Here is a tiny trained network, its code and every weight. The questions are about switching its units off for an input and a class, where a switched-off unit gives its printed mean instead of its output.

import numpy as np


def w(rows, s, z=0):
    codes = np.array(rows[::2]) - 128.0
    scale = np.full(codes.shape[1], s)
    scale[-1] = z or s
    return codes * scale


def f(y):
    return y / 2 * (1 + np.tanh(0.7978845608 * (y + 0.044715 * y**3)))


def log_softmax(a):
    a = a - a.max(-1, keepdims=True)
    return a - np.log(np.exp(a).sum(-1, keepdims=True))


def net(x, mask):
    res = np.array(x, float).reshape(1, 4) / 4 @ E
    y = f(res @ A[0][:, :-1].T + A[0][:, -1])
    res = res + np.where(mask, y, B[0][:, -1]) @ B[0][:, :-1]
    return log_softmax(res[-1] @ U[:, :-1].T + U[:, -1])


A, B = {}, {}
E = w([
[155,102,219,188,140,88,151,179],'x0',
[70,18,120,117,67,165,154,163],'x1',
[165,120,39,86,66,57,177,174],'x2',
[173,134,104,231,73,151,166,6],'x3',
],0.012)
A[0] = w([
[63,120,154,75,200,98,107,141,78],'n0',
[137,30,185,173,108,72,115,156,155],'n1',
[85,174,106,73,75,176,25,81,94],'n2',
[196,161,119,121,213,82,117,85,75],'n3',
[98,136,102,79,155,121,121,255,104],'n4',
[190,86,40,115,67,103,202,181,168],'n5',
[5,159,229,145,144,222,66,77,62],'n6',
[247,91,220,206,138,99,149,229,137],'n7',
[231,214,59,126,148,26,105,125,164],'n8',
[138,142,149,189,87,203,125,99,80],'n9',
[85,66,87,169,57,145,144,185,200],'n10',
[86,114,154,114,151,136,50,168,74],'n11',
[78,73,172,104,88,170,146,104,101],'n12',
[87,120,65,72,140,150,91,80,80],'n13',
[71,78,147,159,174,187,107,109,52],'n14',
[51,161,142,72,167,92,101,197,99],'n15',
[93,122,65,160,90,87,144,24,133],'n16',
[53,63,100,114,107,204,178,159,71],'n17',
[205,104,162,155,51,151,108,28,253],'n18',
[216,158,131,102,196,119,49,90,81],'n19',
[121,144,165,93,175,177,98,204,76],'n20',
[146,119,103,240,87,119,161,112,41],'n21',
[193,145,50,107,80,44,175,182,21],'n22',
[135,88,214,186,107,47,94,144,41],'n23',
[150,197,132,211,162,67,111,179,189],'n24',
[135,26,117,173,107,150,178,158,50],'n25',
[143,103,153,171,235,229,3,111,98],'n26',
[79,143,55,82,119,142,71,83,149],'n27',
],0.0088,0.0056)
B[0] = w([
[170,118,109,138,129,64,78,54,191],'n0',
[166,105,164,164,66,180,152,142,208],'n1',
[159,84,107,198,79,202,165,145,181],'n2',
[92,161,160,184,89,124,62,164,177],'n3',
[188,75,161,136,161,100,79,82,234],'n4',
[95,110,186,117,152,64,192,134,251],'n5',
[78,94,151,106,170,82,238,124,244],'n6',
[201,92,90,145,81,173,177,176,244],'n7',
[77,172,168,90,88,120,117,145,226],'n8',
[143,88,108,177,212,92,103,71,177],'n9',
[62,211,173,41,95,115,73,130,231],'n10',
[157,114,127,153,154,63,112,112,182],'n11',
[56,167,175,160,110,133,78,142,180],'n12',
[223,111,67,210,82,170,184,178,174],'n13',
[72,146,149,158,156,111,133,144,176],'n14',
[161,85,125,132,93,119,77,100,219],'n15',
[153,59,122,115,137,133,85,114,203],'n16',
[89,184,127,166,64,126,71,175,206],'n17',
[171,115,186,60,123,93,89,83,243],'n18',
[50,185,170,206,99,161,73,164,180],'n19',
[142,72,109,143,148,112,89,69,196],'n20',
[166,129,72,198,171,105,55,41,186],'n21',
[56,104,104,211,173,2,253,103,212],'n22',
[171,103,60,228,92,170,171,168,181],'n23',
[115,134,181,108,68,158,107,183,203],'n24',
[125,187,132,185,140,132,68,179,184],'n25',
[82,113,140,115,138,87,218,143,235],'n26',
[197,128,78,136,68,195,172,193,194],'n27',
],0.0084,0.012)
U = w([
[59,101,112,126,191,40,248,129,114],'0',
[204,70,66,135,175,49,22,63,97],'1',
[37,173,157,130,58,145,59,185,90],'2',
[222,89,53,149,65,213,209,191,102],'3',
[151,107,185,20,105,154,155,136,255],'4',
],0.011,0.014)

Each question gives the input, the list of numbers given to net, and the class t.
The units are the neurons (one row each of A and B). Each row of codes is followed by its name. A weight is (code - 128) times the scale printed after its matrix; where a second scale follows, it is the last column's (A, B and U).
mask holds one flag per neuron, in row order. A switched-off neuron (its flag False) gives its mean, the last column of its row in B, instead of its output. The means were averaged over made-up inputs and are rounded, as every weight is.
A unit's drop is (log p(t) with every unit on - log p(t) with that unit switched off) / (log p(t) with every unit on - log p(t) with every unit switched off).
The circuit of an input: a set's keep is (log p(t) with only the set's units on - log p(t) with every unit switched off) / (log p(t) with every unit on - log p(t) with every unit switched off). Starting from the 12 units with the biggest drops (on a tie, the unit counted first), units are removed one at a time, each time the one whose removal leaves the highest keep (on an exact tie, the one counted first), for as long as the keep stays at least 0.8.
units of the circuit, in order: the units of the circuit, biggest drop first
k most important neurons: the k neurons with the biggest drops, biggest first
drop of u: that unit's drop, to one decimal
input [-5,5,-7,5], class 0: units of the circuit, in order => (n6)
input [1,-8,8,6], class 0: 4 most important neurons => (n22 n5 n10 n17)
input [3,6,-7,6], class 0: 3 most important neurons => (n6 n26 n9)
input [-2,-6,-5,5], class 2: 2 most important neurons => (n19 n3)
input [7,-7,-1,-2], class 2: 3 most important neurons => (n19 n3 n8)
input [-3,7,3,6], class 2: 2 most important neurons => (n10 n17)
input [8,-8,1,2], class 2: 2 most important neurons => (n8 n3)
input [-1,-6,-8,-5], class 0: 2 most important neurons => (n6 n26)
input [2,8,0,8], class 1: 2 most important neurons => (n21 n9)
input [-7,0,-7,-3], class 0: 3 most important neurons => (n6 n26 n7)
input [-7,-3,8,0], class 0: 2 most important neurons => (n22 n5)
input [3,2,-6,8], class 1: 2 most important neurons => (n21 n18)
input [-1,1,-1,-1], class 4: 2 most important neurons => (n22 n7)
input [-2,-2,0,3], class 4: 3 most important neurons => (n4 n0 n20)
input [7,7,6,7], class 1: units of the circuit, in order => (n21)
input [0,-7,-4,6], class 2: drop of n0 => 0.1
input [-3,5,-3,2], class 2: drop of n17 => 0.2
input [-5,-8,6,6], class 2: drop of n8 => 0.9
